Below are the code and all the weights of a small trained network. Each question names an input and a class and asks about switching units off, where a switched-off unit gives its printed mean instead of its output.

import numpy as np


def w(rows, s, z=0):
    codes = np.array(rows[::2]) - 128.0
    scale = np.full(codes.shape[1], s)
    scale[-1] = z or s
    return codes * scale


def norm(h):
    return h / np.sqrt((h * h).mean(-1, keepdims=True) + 1e-5)


def f(y):
    return y / 2 * (1 + np.tanh(0.7978845608 * (y + 0.044715 * y**3)))


def log_softmax(a):
    a = a - a.max(-1, keepdims=True)
    return a - np.log(np.exp(a).sum(-1, keepdims=True))


def net(x, mask):
    res = np.array(x, float).reshape(1, 6) / 4 @ E
    u = 0
    for l in range(2):
        y = f(norm(res) @ A[l][:, :-1].T + A[l][:, -1])
        res = res + np.where(mask[u : u + 16], y, B[l][:, -1]) @ B[l][:, :-1]
        u += 16
    return log_softmax(norm(res)[-1] @ U[:, :-1].T + U[:, -1])


A, B = {}, {}
E = w([
[140,115,157,232,29,152,194,105,126,4,135,143],'x0',
[158,210,33,176,183,135,202,40,200,80,84,168],'x1',
[227,22,136,183,36,199,110,86,200,138,171,103],'x2',
[126,95,127,90,208,57,170,137,116,83,254,180],'x3',
[60,117,76,73,168,91,139,80,84,142,76,10],'x4',
[155,90,124,101,116,8,216,174,43,137,60,159],'x5',
],0.005)
A[0] = w([
[38,110,222,186,118,177,76,143,219,79,177,164,90],'0.n1',
[126,96,174,121,179,166,93,172,77,180,136,130,108],'0.n2',
[111,86,126,136,190,128,50,156,106,179,144,89,139],'0.n3',
[122,83,201,153,37,158,105,51,176,173,133,86,92],'0.n4',
[138,143,125,60,186,165,128,147,124,157,146,82,2],'0.n5',
[114,164,109,168,161,85,151,117,153,192,84,143,117],'0.n6',
[107,189,54,187,148,124,81,42,109,88,42,124,127],'0.n7',
[153,104,147,206,132,76,128,122,90,104,117,163,113],'0.n8',
[107,91,145,187,110,114,99,199,48,117,232,112,154],'0.n9',
[78,194,89,169,181,94,169,137,169,118,185,160,183],'0.n10',
[89,172,137,111,104,127,166,153,195,130,99,254,138],'0.n11',
[119,198,152,128,109,169,113,145,191,99,118,153,45],'0.n12',
[65,141,91,165,147,18,92,134,133,133,89,115,171],'0.n13',
[56,146,90,186,87,159,35,60,97,134,51,112,172],'0.n14',
[203,138,139,146,215,40,134,204,73,202,67,194,101],'0.n15',
[146,90,148,219,106,129,67,85,164,117,207,116,19],'0.n16',
],0.007,0.0022)
B[0] = w([
[164,153,148,144,164,144,106,109,108,148,134,152,225],'0.n1',
[131,142,97,117,160,112,150,141,167,149,131,136,189],'0.n2',
[126,90,82,163,106,184,115,142,112,126,142,125,205],'0.n3',
[185,92,101,80,73,112,101,161,168,133,133,187,241],'0.n4',
[76,81,82,102,180,104,116,51,77,123,188,129,160],'0.n5',
[84,143,138,110,143,104,150,123,133,99,103,153,173],'0.n6',
[103,95,104,192,142,168,151,114,68,27,85,138,232],'0.n7',
[127,114,140,89,173,97,94,172,175,80,187,94,167],'0.n8',
[132,127,125,158,132,130,166,132,156,125,107,96,224],'0.n9',
[131,110,120,142,29,153,137,118,91,143,121,137,207],'0.n10',
[67,135,140,87,149,130,122,158,113,194,122,109,179],'0.n11',
[149,150,170,98,141,133,128,96,49,162,152,127,159],'0.n12',
[180,160,76,160,109,138,104,181,139,153,150,201,209],'0.n13',
[114,125,92,137,73,104,178,78,104,142,130,150,237],'0.n14',
[118,187,102,2,140,110,214,182,235,167,100,131,255],'0.n15',
[194,162,166,172,225,130,163,172,176,133,135,172,205],'0.n16',
],0.0081,0.0051)
A[1] = w([
[153,167,129,190,92,121,122,107,132,152,178,159,12],'1.n1',
[124,87,108,115,1,113,104,115,110,190,129,117,22],'1.n2',
[107,103,153,11,144,71,209,143,146,123,103,125,119],'1.n3',
[86,183,70,145,164,140,154,88,119,80,105,161,178],'1.n4',
[184,54,115,159,74,79,36,174,157,157,31,163,6],'1.n5',
[67,175,116,154,164,231,110,138,77,196,157,147,97],'1.n6',
[147,101,98,172,84,28,192,156,112,101,157,147,245],'1.n7',
[190,163,179,178,74,88,78,103,145,57,99,171,94],'1.n8',
[51,167,11,126,111,158,186,145,117,151,143,56,141],'1.n9',
[153,122,128,129,92,152,135,102,119,120,239,205,192],'1.n10',
[167,117,130,205,95,157,93,124,169,157,144,125,56],'1.n11',
[119,88,207,165,108,75,146,131,128,57,199,93,150],'1.n12',
[31,49,118,187,167,151,165,172,104,107,159,112,153],'1.n13',
[211,135,142,84,126,137,110,175,152,198,217,131,136],'1.n14',
[74,95,63,101,101,115,150,95,227,121,178,156,187],'1.n15',
[81,89,88,117,142,127,77,113,156,112,200,111,113],'1.n16',
],0.0071,0.0017)
B[1] = w([
[152,148,135,102,177,97,171,141,98,157,123,147,149],'1.n1',
[82,58,184,70,86,140,112,80,183,189,156,143,161],'1.n2',
[81,167,120,94,138,186,171,189,202,213,81,125,246],'1.n3',
[139,140,158,151,49,169,166,138,104,92,70,158,213],'1.n4',
[91,82,137,146,111,150,106,49,110,141,178,162,188],'1.n5',
[101,98,174,100,169,127,107,96,75,141,65,47,182],'1.n6',
[55,167,137,140,109,143,110,89,151,164,150,107,222],'1.n7',
[98,140,80,105,180,74,77,159,119,181,127,89,184],'1.n8',
[216,122,79,154,148,109,87,162,139,74,165,136,250],'1.n9',
[123,135,154,133,179,99,95,154,121,165,124,55,204],'1.n10',
[140,124,125,100,141,123,126,176,184,101,130,246,178],'1.n11',
[135,166,206,107,120,63,156,122,146,87,162,90,159],'1.n12',
[115,109,129,107,148,103,121,60,126,81,170,110,159],'1.n13',
[162,135,98,162,93,105,153,99,99,1,90,152,255],'1.n14',
[118,135,155,107,93,131,83,162,116,144,108,87,203],'1.n15',
[120,58,58,137,236,88,120,181,30,94,198,42,141],'1.n16',
],0.0073,0.0065)
U = w([
[108,33,131,107,5,160,69,60,171,184,150,156,49],'0',
[77,174,84,47,99,149,181,247,207,200,76,125,200],'1',
[84,163,85,200,44,167,150,43,73,36,72,134,188],'2',
[98,164,219,136,121,66,169,135,182,104,194,40,72],'3',
[130,66,71,101,189,145,54,138,58,124,174,21,116],'4',
[240,123,180,182,165,137,88,153,191,120,160,196,193],'5',
[119,188,224,132,175,191,87,88,26,197,79,103,7],'6',
],0.011,0.0019)

Each question gives the input, the list of numbers given to net, and the class t.
The units are the neurons (one row each of A and B). Each row of codes is followed by its name. A weight is (code - 128) times the scale printed after its matrix; where a second scale follows, it is the last column's (A, B and U).
mask holds one flag per neuron, layer by layer. A switched-off neuron (its flag False) gives its mean, the last column of its row in B, instead of its output. The means were averaged over made-up inputs and are rounded, as every weight is.
A unit's drop is (log p(t) with every unit on - log p(t) with that unit switched off) / (log p(t) with every unit on - log p(t) with every unit switched off).
The circuit of an input: a set's keep is (log p(t) with only the set's units on - log p(t) with every unit switched off) / (log p(t) with every unit on - log p(t) with every unit switched off). Starting from the 12 units with the biggest drops (on a tie, the unit counted first), units are removed one at a time, each time the one whose removal leaves the highest keep (on an exact tie, the one counted first), for as long as the keep stays at least 0.8.
units of the circuit, in order: the units of the circuit, biggest drop first
most important unit: the unit with the biggest drop
top k neurons: the k neurons with the biggest drops, biggest first
k most important neurons of layer l: the k neurons of layer l with the biggest drops, biggest first
drop of u: that unit's drop, to one decimal
input [6,-3,1,-5,3,-2], class 0: most important unit : 0.n4
input [-5,1,1,-8,-8,-3], class 6: units of the circuit, in order : [0.n12 1.n6]
input [-1,-3,2,6,-7,2], class 1: units of the circuit, in order : [0.n15 1.n3]
input [4,-4,0,-7,-5,-1], class 5: top 4 neurons : [0.n1 0.n16 0.n10 1.n11]
input [-8,6,-6,8,0,-5], class 4: 4 most important neurons of layer 1 : [1.n16 1.n9 1.n6 1.n11]
input [5,8,-3,3,-4,4], class 1: top 4 neurons : [0.n11 0.n8 1.n14 1.n3]
input [-7,-8,7,2,-2,-4], class 5: 2 most important neurons of layer 0 : [0.n16 0.n4]
input [-6,-5,-1,-8,5,-5], class 4: top 2 neurons : [0.n5 1.n16]
input [-4,-8,-3,1,5,0], class 4: 2 most important neurons of layer 0 : [0.n3 0.n5]
input [8,-1,5,-2,8,-4], class 0: top 3 neurons : [0.n4 0.n14 1.n9]
input [3,0,2,2,-4,4], class 3: top 2 neurons : [0.n8 1.n12]
input [3,4,1,8,-2,-3], class 3: units of the circuit, in order : [0.n13 1.n10]
input [7,0,2,-3,-7,8], class 3: top 3 neurons : [1.n12 0.n8 0.n15]
input [8,4,2,7,7,-4], class 3: units of the circuit, in order : [1.n14]
input [4,-4,3,0,5,-4], class 5: 2 most important neurons of layer 0 : [0.n16 0.n1]
input [8,-5,8,-4,3,-2], class 5: top 3 neurons : [0.n16 0.n1 1.n11]
input [0,-8,5,-4,1,8], class 0: top 2 neurons : [1.n5 1.n2]
input [-2,1,3,-4,0,-5], class 5: top 2 neurons : [0.n16 0.n4]
input [-1,6,-5,6,1,-7], class 2: top 2 neurons : [0.n7 1.n4]
input [1,-4,5,-5,-5,7], class 0: units of the circuit, in order : [1.n5]
input [-6,5,3,7,-3,-6], class 4: top 2 neurons : [1.n16 1.n6]
input [2,-7,3,5,0,4], class 3: top 2 neurons : [1.n12 0.n15]
input [1,-1,5,-2,1,6], class 0: drop of 0.n16 : 0.0
input [-3,4,2,-4,8,-8], class 2: drop of 0.n7 : 0.4
input [5,-3,-2,-8,1,5], class 0: drop of 1.n2 : 0.2
input [4,2,-7,-7,-2,2], class 2: drop of 0.n7 : 1.0
input [2,-4,4,-6,-5,-7], class 5: units of the circuit, in order : [0.n16]
